Below is a small trained network, with its code and all its weights. Each question gives an input and a class and asks what happens when units are switched off, that is, made to give their printed mean instead of their output.

import numpy as np


def w(rows, s, z=0):
    codes = np.array(rows[::2]) - 128.0
    scale = np.full(codes.shape[1], s)
    scale[-1] = z or s
    return codes * scale


def norm(h):
    return h / np.sqrt((h * h).mean(-1, keepdims=True) + 1e-5)


def f(y):
    return y / 2 * (1 + np.tanh(0.7978845608 * (y + 0.044715 * y**3)))


def log_softmax(a):
    a = a - a.max(-1, keepdims=True)
    return a - np.log(np.exp(a).sum(-1, keepdims=True))


def net(x, mask):
    res = np.array(x, float).reshape(1, 6) / 4 @ E
    u = 0
    for l in range(4):
        y = f(norm(res) @ A[l][:, :-1].T + A[l][:, -1])
        res = res + np.where(mask[u : u + 6], y, B[l][:, -1]) @ B[l][:, :-1]
        u += 6
    return log_softmax(norm(res)[-1] @ U[:, :-1].T + U[:, -1])


A, B = {}, {}
E = w([
[94,169,36,108,88,219],'x0',
[40,167,162,2,170,87],'x1',
[196,166,89,121,170,73],'x2',
[54,251,95,117,157,129],'x3',
[131,149,157,128,31,43],'x4',
[234,165,162,66,131,212],'x5',
],0.0089)
A[0] = w([
[200,145,197,172,197,88,16],'L0N1',
[88,128,156,73,147,176,54],'L0N2',
[245,135,143,112,138,114,1],'L0N3',
[125,107,90,135,144,189,101],'L0N4',
[129,191,165,149,135,154,44],'L0N5',
[108,79,176,116,77,136,108],'L0N6',
],0.012,0.0038)
B[0] = w([
[181,149,55,192,227,88,254],'L0N1',
[161,119,175,48,219,149,220],'L0N2',
[169,60,12,71,94,110,247],'L0N3',
[59,101,58,141,113,79,212],'L0N4',
[154,213,84,61,144,67,132],'L0N5',
[181,152,172,158,108,119,228],'L0N6',
],0.011,0.0029)
A[1] = w([
[98,129,149,88,85,42,92],'L1N1',
[198,33,110,121,74,147,83],'L1N2',
[159,67,171,72,145,133,179],'L1N3',
[168,249,157,137,139,127,125],'L1N4',
[45,141,136,126,165,129,161],'L1N5',
[82,139,155,64,184,187,2],'L1N6',
],0.013,0.0061)
B[1] = w([
[186,252,193,223,120,53,182],'L1N1',
[183,74,113,42,62,161,253],'L1N2',
[174,218,130,131,120,192,246],'L1N3',
[95,51,78,77,57,91,182],'L1N4',
[155,163,88,99,113,136,233],'L1N5',
[91,139,129,57,189,131,197],'L1N6',
],0.013,0.0054)
A[2] = w([
[186,144,177,197,27,105,125],'L2N1',
[137,54,179,183,85,193,2],'L2N2',
[44,15,225,149,72,177,115],'L2N3',
[125,225,71,159,96,80,109],'L2N4',
[57,151,128,124,112,218,148],'L2N5',
[29,124,178,55,254,176,63],'L2N6',
],0.0088,0.0057)
B[2] = w([
[103,183,141,83,112,172,253],'L2N1',
[83,29,145,195,118,87,136],'L2N2',
[119,111,250,122,81,108,148],'L2N3',
[5,98,198,172,135,40,232],'L2N4',
[59,119,162,34,179,163,191],'L2N5',
[146,151,62,2,156,163,233],'L2N6',
],0.0094,0.0039)
A[3] = w([
[50,157,68,184,162,105,94],'L3N1',
[159,59,129,131,244,82,128],'L3N2',
[92,95,88,152,54,196,174],'L3N3',
[145,68,201,161,46,205,50],'L3N4',
[97,129,48,106,232,126,179],'L3N5',
[63,144,33,167,136,189,3],'L3N6',
],0.011,0.0058)
B[3] = w([
[197,109,170,119,214,169,184],'L3N1',
[200,250,23,245,94,79,174],'L3N2',
[42,55,157,132,148,71,197],'L3N3',
[112,50,208,199,149,168,184],'L3N4',
[105,132,109,211,171,176,254],'L3N5',
[74,28,177,206,254,165,144],'L3N6',
],0.0096,0.0067)
U = w([
[15,65,110,191,216,171,103],'0',
[222,157,30,242,161,92,132],'1',
[252,41,53,69,41,178,150],'2',
[60,160,87,57,38,65,103],'3',
[210,198,223,105,98,200,2],'4',
[92,227,203,203,108,35,138],'5',
[91,203,68,22,196,192,213],'6',
[95,14,216,177,44,177,166],'7',
],0.016,0.0039)

Each question gives the input, the list of numbers given to net, and the class t.
The units are the neurons (one row each of A and B). Each row of codes is followed by its name. A weight is (code - 128) times the scale printed after its matrix; where a second scale follows, it is the last column's (A, B and U).
mask holds one flag per neuron, layer by layer. A switched-off neuron (its flag False) gives its mean, the last column of its row in B, instead of its output. The means were averaged over made-up inputs and are rounded, as every weight is.
A unit's drop is (log p(t) with every unit on - log p(t) with that unit switched off) / (log p(t) with every unit on - log p(t) with every unit switched off).
The circuit of an input: a set's keep is (log p(t) with only the set's units on - log p(t) with every unit switched off) / (log p(t) with every unit on - log p(t) with every unit switched off). Starting from the 12 units with the biggest drops (on a tie, the unit counted first), units are removed one at a time, each time the one whose removal leaves the highest keep (on an exact tie, the one counted first), for as long as the keep stays at least 0.8.
circuit, biggest first: the units of the circuit, biggest drop first
k most important neurons: the k neurons with the biggest drops, biggest first
k most important neurons of layer l: the k neurons of layer l with the biggest drops, biggest first
drop of u: that unit's drop, to one decimal
input [0,1,8,-2,-5,6], class 1: 3 most important neurons : L0N1, L3N2, L1N4
input [-3,-1,8,8,3,5], class 1: 3 most important neurons : L0N1, L1N2, L0N3
input [-1,-2,3,8,2,-4], class 3: circuit, biggest first : L1N4
input [1,-2,-2,4,2,-7], class 5: circuit, biggest first : L1N1, L0N1
input [-1,-3,-8,6,3,7], class 3: circuit, biggest first : L1N4, L1N2
input [7,-4,1,-4,7,0], class 7: 2 most important neurons of layer 1 : L1N5, L1N3
input [-5,3,-6,-2,6,1], class 5: 2 most important neurons of layer 1 : L1N1, L1N2
input [7,4,-3,6,8,6], class 3: 2 most important neurons : L1N4, L0N5
input [4,-4,8,6,3,-8], class 0: circuit, biggest first : L3N2, L3N6
input [2,-1,8,4,4,-2], class 5: 2 most important neurons of layer 2 : L2N4, L2N6
input [3,7,-1,-4,8,7], class 4: 2 most important neurons : L1N1, L1N3
input [7,1,1,-3,-6,-2], class 0: 2 most important neurons : L0N4, L3N6
input [3,-7,6,0,-7,-6], class 0: 2 most important neurons : L3N6, L0N1
input [-1,-1,8,-2,8,0], class 2: circuit, biggest first : L0N3
input [-4,2,1,-1,-8,-3], class 1: 2 most important neurons : L0N1, L3N2
input [7,-4,-7,7,5,3], class 0: 2 most important neurons : L1N2, L3N6
input [-6,5,4,-1,-5,-7], class 1: 2 most important neurons : L3N2, L0N1
input [1,4,-8,-8,-7,-2], class 6: 2 most important neurons of layer 1 : L1N6, L1N3
input [-5,-8,4,6,8,-6], class 5: 2 most important neurons of layer 2 : L2N4, L2N1
input [0,1,-8,6,1,-8], class 5: circuit, biggest first : L1N1
input [0,8,0,-8,3,3], class 4: drop of L1N3 : 0.1
input [-6,5,-4,-2,-5,-5], class 6: drop of L2N6 : 0.1
input [4,6,-2,-4,8,-4], class 5: drop of L0N1 : 0.0
